Below are the code and all the weights of a small trained network. Each question names an input and a class and asks about switching units off, where a switched-off unit gives its printed mean instead of its output.

import numpy as np


def w(rows, s, z=0):
    codes = np.array(rows[::2]) - 128.0
    scale = np.full(codes.shape[1], s)
    scale[-1] = z or s
    return codes * scale


def norm(h):
    return h / np.sqrt((h * h).mean(-1, keepdims=True) + 1e-5)


def f(y):
    return y / 2 * (1 + np.tanh(0.7978845608 * (y + 0.044715 * y**3)))


def log_softmax(a):
    a = a - a.max(-1, keepdims=True)
    return a - np.log(np.exp(a).sum(-1, keepdims=True))


def net(x, mask):
    res = np.array(x, float).reshape(1, 6) / 4 @ E
    u = 0
    for l in range(2):
        y = f(norm(res) @ A[l][:, :-1].T + A[l][:, -1])
        res = res + np.where(mask[u : u + 4], y, B[l][:, -1]) @ B[l][:, :-1]
        u += 4
    return log_softmax(norm(res)[-1] @ U[:, :-1].T + U[:, -1])


A, B = {}, {}
E = w([
[167,96,132,110,129,81,144,33,165,172,136],'x0',
[116,117,142,110,185,61,77,133,82,220,127],'x1',
[85,75,255,130,130,94,91,217,149,123,182],'x2',
[178,160,163,100,244,135,136,105,138,145,145],'x3',
[52,91,61,27,142,125,98,83,90,168,154],'x4',
[195,108,155,189,136,138,94,135,29,99,233],'x5',
],0.005)
A[0] = w([
[53,92,77,159,51,183,118,51,110,160,160,172],'L0N1',
[86,19,183,13,127,66,163,70,149,195,148,2],'L0N2',
[152,130,215,136,117,184,127,79,252,32,37,178],'L0N3',
[17,164,217,105,186,118,95,204,86,166,67,146],'L0N4',
],0.0039,0.0023)
B[0] = w([
[150,125,143,254,83,168,123,127,133,146,75,198],'L0N1',
[133,133,208,166,160,117,100,96,165,192,173,205],'L0N2',
[109,117,30,163,162,148,238,137,130,164,117,252],'L0N3',
[214,80,119,90,92,188,101,65,126,80,122,219],'L0N4',
],0.0071,0.003)
A[1] = w([
[65,97,156,46,144,46,61,42,211,181,177,4],'L1N1',
[141,171,3,97,121,88,114,75,116,182,36,231],'L1N2',
[131,89,167,43,97,77,125,226,147,46,175,175],'L1N3',
[10,166,73,150,36,170,186,214,235,83,60,187],'L1N4',
],0.0048,0.0027)
B[1] = w([
[149,175,172,48,172,129,125,185,182,156,134,187],'L1N1',
[146,123,64,167,110,112,218,115,133,94,47,239],'L1N2',
[90,103,93,200,97,143,172,122,89,121,83,156],'L1N3',
[175,168,2,111,158,85,190,9,120,100,84,255],'L1N4',
],0.0094,0.0055)
U = w([
[143,146,9,133,133,99,254,51,158,97,51,252],'0',
[99,74,166,181,52,165,79,172,80,89,180,61],'1',
[131,177,206,28,211,98,120,144,224,226,140,41],'2',
],0.0086,0.0035)

Each question gives the input, the list of numbers given to net, and the class t.
The units are the neurons (one row each of A and B). Each row of codes is followed by its name. A weight is (code - 128) times the scale printed after its matrix; where a second scale follows, it is the last column's (A, B and U).
mask holds one flag per neuron, layer by layer. A switched-off neuron (its flag False) gives its mean, the last column of its row in B, instead of its output. The means were averaged over made-up inputs and are rounded, as every weight is.
A unit's drop is (log p(t) with every unit on - log p(t) with that unit switched off) / (log p(t) with every unit on - log p(t) with every unit switched off).
most important unit: the unit with the biggest drop
top k neurons: the k neurons with the biggest drops, biggest first
k most important neurons of layer l: the k neurons of layer l with the biggest drops, biggest first
drop of u: that unit's drop, to one decimal
input [6,7,5,-8,4,4], class 2: most important unit -> L1N1
input [4,8,-5,4,3,-1], class 2: top 3 neurons -> L1N1, L0N3, L1N4
input [-8,7,-2,6,-6,6], class 1: top 2 neurons -> L1N4, L1N1
input [-7,8,4,-4,-2,-4], class 1: top 3 neurons -> L0N4, L1N4, L0N3
input [-6,4,0,4,8,-2], class 2: top 4 neurons -> L1N4, L0N3, L1N1, L0N2
input [-7,-2,-5,4,4,6], class 1: top 3 neurons -> L1N4, L0N3, L1N2
input [6,2,2,-8,3,4], class 1: top 2 neurons -> L0N1, L1N4
input [-6,3,-5,-1,-7,6], class 1: top 2 neurons -> L1N4, L1N2
input [-5,6,-2,-3,-8,2], class 1: top 3 neurons -> L1N4, L1N2, L0N3
input [5,8,-3,7,2,-3], class 2: 2 most important neurons of layer 1 -> L1N1, L1N4
input [6,2,3,6,-7,3], class 2: top 2 neurons -> L1N4, L1N2
input [3,5,0,-5,0,1], class 2: 2 most important neurons of layer 0 -> L0N2, L0N3
input [7,-2,3,-4,5,6], class 1: top 2 neurons -> L0N1, L1N4
input [6,-5,5,5,4,-7], class 2: top neuron -> L0N2
input [8,-3,6,-6,-2,8], class 1: drop of L1N4 -> 0.2
input [8,4,3,6,-2,3], class 2: drop of L0N3 -> 0.0
input [-3,7,3,-4,3,2], class 1: drop of L1N4 -> 0.1
